Below is a small trained network, with its code and all its weights. Each question gives an input and a class and asks what happens when units are switched off, that is, made to give their printed mean instead of their output.

import numpy as np


def w(rows, s, z=0):
    codes = np.array(rows[::2]) - 128.0
    scale = np.full(codes.shape[1], s)
    scale[-1] = z or s
    return codes * scale


def norm(h):
    return h / np.sqrt((h * h).mean(-1, keepdims=True) + 1e-5)


def f(y):
    return np.maximum(y, 0)


def log_softmax(a):
    a = a - a.max(-1, keepdims=True)
    return a - np.log(np.exp(a).sum(-1, keepdims=True))


def net(x, mask):
    res = np.array(x, float).reshape(1, 8) / 4 @ E
    u = 0
    for l in range(2):
        y = f(norm(res) @ A[l][:, :-1].T + A[l][:, -1])
        res = res + np.where(mask[u : u + 8], y, B[l][:, -1]) @ B[l][:, :-1]
        u += 8
    return log_softmax(norm(res)[-1] @ U[:, :-1].T + U[:, -1])


A, B = {}, {}
E = w([
[191,104,145,143,146,57,101,80,150,131],'x0',
[188,85,40,168,133,241,27,49,255,108],'x1',
[65,176,87,97,99,167,189,122,129,140],'x2',
[216,61,179,146,176,126,186,219,154,92],'x3',
[135,9,182,104,168,52,153,119,98,169],'x4',
[180,94,173,164,145,175,105,221,125,10],'x5',
[95,135,123,140,105,159,29,102,103,169],'x6',
[143,207,156,156,92,90,176,180,143,21],'x7',
],0.0051)
A[0] = w([
[121,208,143,140,124,133,176,178,150,47,49],'L0N1',
[56,146,133,93,114,60,191,102,46,202,115],'L0N2',
[94,80,151,127,73,145,119,144,130,124,29],'L0N3',
[77,203,57,122,105,212,64,2,174,190,58],'L0N4',
[103,127,150,108,141,86,164,113,37,208,52],'L0N5',
[190,6,137,145,148,127,26,69,145,156,2],'L0N6',
[124,141,137,126,141,111,155,168,146,66,143],'L0N7',
[153,176,94,125,166,102,107,85,123,109,127],'L0N8',
],0.009,0.0015)
B[0] = w([
[200,70,149,143,93,164,202,102,83,90,188],'L0N1',
[81,136,145,57,152,50,155,198,138,164,213],'L0N2',
[167,164,108,111,213,93,148,73,188,118,136],'L0N3',
[94,156,138,107,1,201,116,114,247,126,251],'L0N4',
[96,147,95,101,108,27,173,152,118,182,192],'L0N5',
[125,33,131,218,156,34,58,203,178,122,225],'L0N6',
[190,187,46,163,93,129,133,145,68,151,172],'L0N7',
[39,91,78,108,182,207,151,192,117,121,156],'L0N8',
],0.0093,0.011)
A[1] = w([
[88,194,148,136,135,199,72,64,206,133,46],'L1N1',
[86,157,140,96,95,231,91,32,169,142,7],'L1N2',
[111,113,107,148,161,142,177,84,104,115,197],'L1N3',
[125,57,129,169,255,128,11,75,109,157,60],'L1N4',
[90,122,160,105,103,90,58,95,153,222,57],'L1N5',
[210,208,179,142,188,188,142,70,31,59,88],'L1N6',
[67,193,148,49,222,92,146,68,42,186,74],'L1N7',
[156,101,187,145,132,69,166,109,150,131,161],'L1N8',
],0.012,0.0012)
B[1] = w([
[120,203,112,112,120,159,90,49,104,201,241],'L1N1',
[130,130,100,123,111,164,5,92,128,231,245],'L1N2',
[99,147,118,143,128,131,80,129,73,96,150],'L1N3',
[113,161,190,203,170,41,124,117,207,23,223],'L1N4',
[194,153,136,136,146,195,148,112,67,88,255],'L1N5',
[179,83,48,160,142,199,188,132,33,100,207],'L1N6',
[102,56,189,21,194,98,163,131,118,186,218],'L1N7',
[69,166,129,126,126,169,111,90,147,81,227],'L1N8',
],0.014,0.0074)
U = w([
[116,180,90,107,56,205,45,84,193,226,252],'0',
[69,120,175,2,164,37,203,172,124,204,48],'1',
[127,107,167,219,180,47,85,146,237,49,69],'2',
[198,106,55,171,115,190,198,154,56,71,138],'3',
],0.0097,0.0012)

Each question gives the input, the list of numbers given to net, and the class t.
The units are the neurons (one row each of A and B). Each row of codes is followed by its name. A weight is (code - 128) times the scale printed after its matrix; where a second scale follows, it is the last column's (A, B and U).
mask holds one flag per neuron, layer by layer. A switched-off neuron (its flag False) gives its mean, the last column of its row in B, instead of its output. The means were averaged over made-up inputs and are rounded, as every weight is.
A unit's drop is (log p(t) with every unit on - log p(t) with that unit switched off) / (log p(t) with every unit on - log p(t) with every unit switched off).
The circuit of an input: a set's keep is (log p(t) with only the set's units on - log p(t) with every unit switched off) / (log p(t) with every unit on - log p(t) with every unit switched off). Starting from the 12 units with the biggest drops (on a tie, the unit counted first), units are removed one at a time, each time the one whose removal leaves the highest keep (on an exact tie, the one counted first), for as long as the keep stays at least 0.8.
circuit, biggest first: the units of the circuit, biggest drop first
top k neurons: the k neurons with the biggest drops, biggest first
top k neurons in layer l: the k neurons of layer l with the biggest drops, biggest first
drop when u is switched off: that unit's drop, to one decimal
input [-6,1,6,-4,-1,3,-3,5], class 3: circuit, biggest first : L0N1
input [5,-5,-8,-6,2,5,4,5], class 1: circuit, biggest first : L0N6, L0N4
input [5,-6,0,-7,-4,6,0,1], class 1: top 2 neurons : L0N2, L1N7
input [-6,-3,4,8,4,4,3,-2], class 3: circuit, biggest first : L0N4, L1N7
input [8,4,-6,-8,2,2,2,-8], class 2: top 2 neurons : L0N6, L1N4
input [-6,-5,7,1,-8,-7,-2,-3], class 1: top 2 neurons : L0N2, L0N5
input [-1,-2,-6,6,-6,-8,-3,-8], class 1: top 2 neurons : L0N5, L0N2
input [0,7,5,7,8,8,0,6], class 3: top 3 neurons : L0N7, L0N2, L0N1
input [-5,8,5,6,0,6,-8,-5], class 2: top 2 neurons in layer 0 : L0N4, L0N5
input [5,-5,-1,5,6,6,-4,-4], class 2: top 2 neurons in layer 1 : L1N7, L1N8
input [-1,5,-5,-1,-1,7,8,0], class 2: drop when L0N6 is switched off : 0.7
input [4,-5,-3,3,6,5,-3,-4], class 2: drop when L0N2 is switched off : 0.1
input [6,4,5,-2,8,3,-5,-8], class 2: drop when L1N3 is switched off : 0.0
input [-2,2,-6,-7,3,5,5,-4], class 2: circuit, biggest first : L0N6
input [8,-6,8,-6,-8,-2,-3,8], class 1: top 3 neurons in layer 0 : L0N2, L0N6, L0N4
input [0,0,3,-3,1,-3,-6,-5], class 1: top 2 neurons : L0N2, L0N5
